Each row is followed by its tier, which names the range that a hidden value of the row falls in. A new part has a new value, new ranges and new names.
[ -64 -229  243  -90  182 -340 -233  125  -70   82 -817  -86  229 -296
  326  126 -135  240 -309  241 -102  -44  -75  -36  373 -319    1  508
    9 -107 -422  292 -200  -18   59 -255  183  277 -120   63    6 -397
  140 -463   -5 -309 -426  -32  191 -395  178  -44]	(49)
[-488  136  133  -65  114  180   34  351   94 -135  115  284   32 -248
 -125  -49  -49   73 -139 -124   85   92   -6  113  233  -59  250  -81
 -172 -227 -491  136 -554 -172  110  210 -101   44 -114 -288  221   38
  -39  -76  407  326 -226  196   84 -186 -327    4]	(38)
[ 286 -201  173  213   70 -162 -231 -333 -281  142 -240  112  -71  174
  260  -19  -89  176    7  243 -104 -226  131  -20  137  110  179    1
 -187  205  369  185 -212 -204  146 -118  281  359 -126  284  -54  -53
  298  -12  -41   -8 -193 -223  -11 -406  -80  -65]	(33)
[-198 -111 -589  -42   12 -189  242  630  558  252 -218  -40 -333  198
 -244  -17  407 -343  178  130 -187 -460 -451 -360  254  -79  -48  195
  417 -162  249   85  -83  -76  -65  417  310   42  -21  149 -734  -52
  -91   49  -56  169   -9 -115  110 -215   37   -9]	(36)
[-101 -161  227 -100  134 -404 -161   12 -283   32 -507  151    2  -40
  157   62 -126  207  -63  191   64 -225  128   82  425  -81  162  481
 -175  110 -208  230 -274 -165  -68  -90  282  214  -83  112  -56  -40
  128 -239 -182    8 -468  117  132 -396 -120  -49]	(44)
[  45  289    4   -4  143   94 -156 -135  -34  126   10  202 -213  -26
  394 -221   -4  321   35 -121   46  -34  -60  292  -50  193  123   50
   24  267  280 -149  -97 -179  -71   33 -208   69  105  314   44  314
  188  140 -174  -71  106  272 -116 -183  -99  -36]	(33)
[ 485 -277  106  274   95  112 -302 -372 -242  152  -92  -57 -164  312
  148 -170   33  110   28  248 -206 -149  125 -153   31  138  213 -195
 -173  152  372  279  -86 -267  175   25  364  445 -107  360 -163 -111
  410   47  146  -64  -69 -327  -20 -306  -62   10]	(41)
[ -10  112  260  233 -156 -521 -113 -229 -182  331 -300    8  430   47
  215  229 -329  131 -129  181  -23 -208  -48  125  -34 -136  108  -55
 -267  161  170   44 -378  -70  -69 -258   43  252  -50  105  214 -252
  117  -85 -197  -70 -170 -167   45 -499  122 -217]	(58)
[ -32   33   14  204  102  142  -25  -32   77  421  -28  125 -199 -142
   83  -41   44   71   -6 -292   28   64  142 -118  -33  -22   32  -13
  125   -5  112 -110   10   71 -385  102 -280   65   97  305   42  147
   29   96   71 -121  210 -128 -147   92 -121 -225]	(58)
[  67  134 -352   21  -88 -182  132  -65   71  176  -24  -44  -94 -192
  -10  173  -45   14  141  139   36  -26  -75   11 -166   25 -208 -161
  108 -269  133   24  147  232  296   60   67 -116   41   57    0 -123
 -210   41   99 -138 -175 -107  274  178   36   62]	(51)
[-542  594   -8  374 -252  -67   92   95   33  279  646  265  204  250
 -205  494 -306 -354   43  -87  207 -141   15  152 -304  106  195 -659
 -346  215  117 -313 -452    5   61  230 -416  -50  149 -259  326  154
  -63  323   53  411  256   68  -16 -235 -120 -370]	(36)
[-168  165  178  243  -92 -392  -18  -69 -284  234  148  133  -89  483
  -94  504 -398 -242   23    0  258 -227  362  128   30   47  196    0
 -318  322 -117  -76 -289  -26  -94   37   65  242  106  -24  201  198
   90   28 -381  202 -226  129  161 -233 -170 -212]	(41)
[  97   52  -24  147   16  444 -314   66  -41   31  199 -309   49  212
 -275 -105  171  -46  -67  118 -113  106 -152 -199  -49 -158  232 -281
 -156   16 -317   59  -39 -328  118  405   14  147   56  -21  -30 -197
  154  -32  525  -75  275   15  103  -96  -11   49]	(38)
[ -88  242  159  -55  116  -77   34   91   66   56   -7  156 -229   84
  389  -52 -156  138   -9 -184  162  -16   -4  391  -82   63  176   27
  -59   61   -4   92 -170 -153  -52  -66 -292   93   54  174  172  303
  203   31 -184  -49  -49  242   26 -122  -59  -43]	(37)
[-495  141  172  -49   31  198   95  269  -30 -123  333  441   31 -241
 -169  -50  -12  -10   -2 -159  143   41  137  172  247  166  295 -214
 -261 -175 -270  172 -526 -227   89  237 -132   24  -58 -237  175  194
    9   43  355  476 -116  170  -98 -204 -380   16]	(58)
[ -99   81  195   44  104   16  172  298  242  302  -79  154 -165  -68
  222   15  -48  -66  -96 -285   57  177  145  -45    5   34  101  -91
   89 -229 -160  198 -102   66 -174   23 -282  191  107   69    7  145
  145 -115   13  -53  -13    4  -20   61   74 -134]	(51)
[ -42  -98 -405    1   72  318  133  127  229   -8  -22 -230   -3    2
 -202   16  258 -303  116  -90  -59 -255 -477  194  249  -25  -12  184
  344 -212   91  181  -60 -308  -93  433  186  336   33  506 -154   -3
  -73  164 -111  121  179  -17 -189 -272  -94  406]	(51)
[-491   54   54   71   41  301   38  109  -73 -107  714  485 -339   14
 -208  169  -95 -292  131 -281  243 -113  405  239  144  412  234 -307
 -308  119   -9  -31 -419 -228  174  216 -197   62  -30 -105  237  383
  126  326  239  536   64   59 -206 -175 -525  -67]	(38)
[ 191 -199  -26   -2 -429 -408  226  281 -150   50  -16  -26   -1 -103
 -234  212  329 -151  317  255   15   34  149 -207   71  -30  -21    9
  -12 -290  -15  249  434   83  311  -83   46 -265   91 -132 -130   46
  -94 -319  126 -166  215 -197   95  175  176  191]	(37)
[ 446 -345  178  232  158  -26 -201 -475 -337  206   23  159 -426  402
  169  -74  -72  -50  175  124  -67 -220  495 -138  106  446  223 -211
 -331  291  492  260  -92 -233  127   32  448  550  -53  450 -154   46
  421  214  -39  104 -242 -332  -23 -231 -176 -114]	(33)
[ 201 -220   76 -118 -641 -679  280  313 -163   90  123  -75   85   19
 -355   24  226  -46  265  206   94  -86  156  -85   19 -123   82  -13
 -124 -334   18  360  229  -89   92 -304   16 -414  -48 -326 -162   68
   34 -387  105 -149  128 -221   67   35  109  227]	(39)
[ 141   -2 -154 -109 -107  -86  175 -198  -73   59   65 -178   53 -112
 -110  102  -62 -101  159  -24  180  -62  -85  241   13   70  -52  -78
  -24 -274   54  187   66 -156   71  104   40   79   34  209  132  -86
 -148   79   26  -57  -89  -51   86   29  -14  258]	(39)
[ 141  -57  140  512  -22  -25  -80  -92   20  246  -34    8  -56  388
  108  263 -234   -1 -175   90 -114 -151   -7 -112  -71 -211  121 -213
   12  -29  220  101 -441 -135  191    9   47  379 -190   26   47  -82
  168 -124  136   92  -72 -338   83 -267 -104  -74]	(38)
[-232  -10 -612  224  124   83  351  287  430  259 -207   37 -137   49
 -297   26  264 -292  167   -9 -113 -382 -523 -149  177 -170   37   60
  439 -340  263  131 -206  121 -293  520  289  173  -46  413 -310   60
 -288  290 -106  303  -86 -178   13 -162 -243   40]	(37)
[ -38  199   27  -32  144  125  -32  -27   -2  191   17  176 -158  -35
  256 -223   33  153   60 -161  113  -48  -54  221  -12  146  192  -33
    6   65  195   85  -50 -159 -272  105 -268   41  112  326  -52  303
  199  163  -81  -30  119  171 -169 -131  -84  -82]	(44)
[-121 -174 -277  -23  -58  125  210  121   62  -24   50 -177   21   -8
 -394   56  297 -349  267 -148   54 -291 -298  212  299  -54   53  245
  143 -177   21  178  -20 -361 -261  430  172  215   49  502  -40   60
 -185  186 -111  187  230  -56 -203 -188 -205  361]	(44)
[-343  181  170  131  -11 -104   -1  179  -31  114  -40  127  222   58
  -18  288 -209  -78 -146   23  109 -109  -73  102  155 -137  187  -31
 -135  -32 -222   89 -453 -158   -6  130 -117  174   -7 -129  109  -19
   21 -120   35  211 -109  106   41 -345  -67 -100]	(44)
[-143  -87  232  -14  135 -495 -109   82 -188  110 -600  -59   60  140
  203  471 -387    8 -235  219  215 -199   29   56  316 -341  108  463
  -96   23 -428  188 -237  -38   -9 -171   29  199  -76  -77   89 -141
   60 -367 -197 -150 -484  116  344 -326   64 -171]	(38)
[-367  217  155  237  -79 -215   43  203  -95  204  207   86  -58  416
 -220  605 -382 -313 -108  -82  294 -125  231   21   64 -161  162  -26
 -182   99 -380  -98 -381  -62  -53  191 -161  135   73 -280  178  137
  -40 -116  -87  250 -137  164  216 -116 -163 -202]	(39)
[-368   91  282  377 -113 -378  254  102   44  260  254  452 -123  335
  112  587 -536 -268 -102 -156  213 -291  326  173   22   74  125 -251
 -159  -20  229   90 -729  -56  127 -123 -176  285 -162 -206  181  210
  108  -16 -150  483 -287 -204   -5 -321 -250 -233]	(58)
[ -28 -149 -106  -19 -345 -245  255  103  -64  -27  158  -78   92 -125
 -358  -18  206 -127  283  -98   30 -167  -29  297   72  -52   31  116
  -26 -244   17  241    8 -143 -133    0  183  -22  -17  254  155   95
 -104   31 -126   61  116 -154 -138  -95 -201  383]	(49)
[-110  -62 -539  277   75  175  250  195  274  188 -196  -47  -75   21
 -260  149  343 -324  216   37 -130 -305 -476 -130  186 -151  -11  114
  429 -248  260   80    8   63 -161  519  230  201   43  505 -235   57
 -280  223 -103  188  158 -187  -72 -119 -142  133]	(51)
[ 372  132 -137   -7 -355 -440  118  -66 -175  221  -26   30   43 -232
  137  161  -14  187  164  461   52  149  109 -173 -299   86 -167 -404
   -3 -398  259  246  451  371  596 -277  -92 -438   67 -314 -179  -86
  -24 -287  272 -365 -103 -177  314  296  342   35]	(49)
[ 222  -93 -167  215 -477 -333  274  381  -57  153  -38   32   63   95
 -297   91  434  -64  269  330 -113  -99 -130 -285   57 -188   82   -3
  239 -343  225  276  267   98  141   38  113 -269   39 -122 -381  216
  -63 -344   15  -18  289 -189  -19   16   96  252]	(51)
[  26  206  148 -172   59 -148  -97   55   47   60   53  144 -334  -16
  362 -242    9  244  106 -145   38   65  153  227 -127  238   97  -22
 -211  236   45  -78  -28 -198   90  -67 -156   23  108  156  106  162
  204   58  -41 -147   12  214   95  -17    8  -93]	(33)
[ 220   -6  -69   97 -333 -345  268 -194 -265  141   39    6  104 -153
 -154  211    9   12  285  167  187   -6   72   42 -107  -42  -11 -204
  -86 -358  200  202  247  121  148  -60  -55 -243   20   19  154   43
 -248  -51  124  -98    2 -223  137  219  -10  122]	(36)
[  17  -20 -392  -29   61   61  188   60  244  193 -108 -110  -58  -17
 -121  -13  154 -197  127  -29  -47 -242 -343    6  186   73  -71   58
  280 -225  235  135  -91 -172  -82  391  241  276   42  382 -294  -89
 -132  146  -89  122  -63  -59  -21 -158  -17  207]	(58)
[ 198  -10  -63    1 -362 -321  256 -152 -127  161   80 -101  212 -187
 -163   31  -70  101  131   67  141  -39  -51  177 -123 -110  -39 -188
  -13 -475  160  315   28  -18   31 -143  -36 -181  -82  -15   97  -61
 -127 -109  136 -110  -86 -234   60   67  -26  255]	(44)
[-430  104  213  -50  114  103   79  364  139  -84   33  260   16 -214
  -85  -62 -140  159 -220 -158   63  112   23   93  230 -151  202  -46
 -115 -362 -527  229 -670 -203   97  190  -47  119 -178 -331  169  -29
  -48 -214  426  329 -390  145  158 -131 -328   54]	(58)
[-103  214  126 -100  100  -39   33  117   74  119  -16  172 -149  -69
  285 -211  -10  141   41 -179  105   43   10  257  -67  115  213  -51
 -109   29  -21  114  -82  -80 -176  -34 -256   25   97  195  122  249
  194   96  -85  -74   13  193  -30  -97  -35 -110]	(37)
[ 142  111  175  231   -9   48 -172 -211 -114  217  -11   52 -116  -55
  237  -41  -23  308  -16 -241   -7   87  114  172  -98  -67   35  129
   27  214  127 -242  -53 -133 -167  -52 -235  128   70  334  302  183
   66  -21  -81 -198  267   11 -130  -22 -135  -12]	(39)
[ 365   38  -25 -112 -284 -170   90 -137 -232   57   96  -97  120 -142
   43  119   22   14  152  183   95  108   82  129  -24  221  -91 -139
    2 -240  114  245  302  -55  386  -91   16  -25  142  -12  -51    1
   49 -213   -4 -203   33   18   28   54  235  349]	(51)
[  33   18   97  233   70   99  -13  -16   80  406  -81  101 -170 -132
  117    6  -29  144 -106 -298   20  133  159 -129  -12 -113   10   41
  180  -79   23 -102  -70   68 -311   26 -281  104   44  184   94  123
   14  -70   85 -147  132 -121  -89  106 -109 -154]	(39)
[  36  -63  173  331   14   64   13  -61    6  375  -80  125 -142 -112
  107  103  -53  136 -100 -340   44   89  197  -51   24 -187   19  132
  197  -71   64 -102 -109   37 -345  -48 -312  129   -5  234  209  192
   -3 -104   17 -119  197 -194 -174   67 -188 -100]	(39)
[ -71  179  -72  636  -96  -36  -91  160  270  425  189 -215 -192  682
 -117  577 -346 -240 -236   49  -59 -173  -84 -298 -359 -467  -26 -361
   90    5   15 -183 -394  -26  191  226 -171  195  -99 -219  -29 -195
   23 -122  277   33   78 -316  348  -19  -19 -286]	(58)
[ -39 -268 -203   31 -225 -141  257  278   -4  -11   42 -137  -95   75
 -449  167  372 -400  357  -18   37 -219  -61    2  229  -87   69  222
   59 -162  -60  186  202 -149 -109  246  192   33   70  292  -43  116
 -161   29  -93   77  260 -150  -62  -26 -120  262]	(37)
[ 132 -122 -358   10  -82    6  104  180  130   88 -102  -98 -109  -37
 -121   49  333 -158  192  147 -120 -162 -242 -120  178   40  -87  124
  293 -168  207  112  175  -85  180  234  208   80   58  232 -331  -14
  -62  -47  -11  -32  151  -95  -25  -91   71  257]	(37)
[ 396  -42  -67 -128 -183   81   28 -169 -200  -25   52 -198  174 -112
   43   63  145  -61  138  136   54   37 -128  191  145  231  -46   -7
  105 -170  169  237  270 -303  317   64   32  161  148  197  -98   -3
   79 -151  -42 -157  214   62 -148 -127  234  483]	(41)
[   1  214  149  -96  109   -1   22   80   38   42   27  116 -206  107
  376 -167  -90  134   11 -138  139   -6  -31  385  -89  117  222  -47
  -62    8   35  227 -103 -198  -61  -49 -257   98   68  205   64  313
  301   38 -151  -68  -18  236  -28 -141  -15   22]	(51)
[-170 -177 -359  182 -159 -180  321  311  115   76  -23   54 -192    9
 -390  194  381 -352  403   36  -37 -284 -115  -97  129 -109   23  117
  130 -192  135  104  141  101  -70  286  209  -61   27  314  -76  145
 -279  160  -60  165  177 -253    8   35 -208   82]	(51)
[  64 -103   85   91  211  453 -163   63  -80  -55  158  125 -285  120
 -102 -158   68   57  -77  -15  -50   96  183 -133  233  111  239 -114
  -57 -108 -228  237 -281 -281  200  356  196  322  -62  -25 -122   87
  208  -89  389  220 -164   63   41  -81 -299  151]	(41)
[  64   35 -149  -95 -209 -356  266  -98  -42  125   62  -29  -11 -146
 -122   83  -93   -5  206   33  174  -87   22  165  -85   35  -70 -149
  -86 -337  107  198   22   14   99  -20   55 -119  -26   38   95  -65
 -194   39   67  -28 -234 -129  206  122  -57  129]	(58)
[-144  -55 -392  -12  -25   67  218  232  282    0  -16 -102  -33  -20
 -207  -41  206 -184  122  -76  -57 -311 -444  226  184  -90    1  178
  299 -255  120  183 -200 -218  -98  277  196  170  -67  343 -128   42
  -97  127 -123  171   32  -43 -108 -280 -181  343]	(51)
[   1   -6  298  146   25  -16  140  175  108  281  -71  111 -139   -6
  142   39   -8  -19  -46 -317   66  167  191  -52   33  -62  144   -9
   26 -139 -121  102 -101  -58 -242   23 -286  203   76  131  144  166
   70 -137   28  -57  120  -66  -55   78   -9 -102]	(33)
[ 224   -6 -170 -269 -224 -260  104   46   24   93   13 -166   43 -117
  -20  -57   47   20   89  169   66  -52 -116   58   21  116  -81  -78
   44 -275  104  245  127 -152  254  -79   51 -101   14  -90 -227 -138
   56 -163   95 -187  -91   -5  119  -63  212  250]	(33)
[-103  -17   48  258  108  168   99   37  100  477  -56   84 -126  -74
  -28   74  -28  -68  -76 -364  128   42  106 -129   38 -166   95   14
  200 -176  -11   24  -55   93 -586  139 -360  104   71  274   53  191
   -5   50   47  -62  179 -161 -177   90 -156 -221]	(58)
[ -49 -289 -178   86 -257 -186  299  399  -35  -59  -20  -52 -124  117
 -455  245  491 -428  426   73   20 -226  -74 -102  301 -121  111  277
   81 -148  -39  174  264 -138  -16  294  177  -28   88  236 -107  203
 -219  -52  -83  126  353 -135  -49   -2  -97  248]	(41)
[  31   -2  -46  318  110  165 -311  233  254  248 -389 -580  151  257
  -25  337 -143  -49 -443  173 -189   37 -406 -299  -70 -710  -52   78
  236 -177 -532   44 -164  -86  102  197  -51  299  -66  -68  -39 -538
   57 -406  367 -371   35 -147  360 -133  239  -53]	(51)
[ 223 -313   68   -5  246  381 -345  176  -23   91 -352 -262  -52  -41
 -137 -256  262  100 -213  152 -257  193   19 -470  336 -177  144  154
   63 -184 -541  329    8 -195   18  314  355  372   -2   68 -322 -334
  233 -347  465 -203 -122  -41  136  -85   44  114]	(51)
[  82  164  140  -90   63   -8 -177   -3   75  146  -43   64 -147 -165
  400 -247   44  270  -12 -180  -88  126   78  200  -87  202   15   46
  -54  222   57 -105  -19 -156   19 -108 -139  163  133  272  110   61
  250   -2  -92 -242  128  145  -77 -123   88  -18]	(37)
[-264  259  137  315 -150 -401 -101   18    5  341 -262 -153  511   91
  112  562 -409  -98 -275  131   42 -159 -231  111 -102 -387   37  -24
 -110  114 -156 -115 -355   68  -57 -176 -212  179   17  -62  338 -294
    5 -145 -172 -138   -4  -72  125 -457  209 -279]	(37)
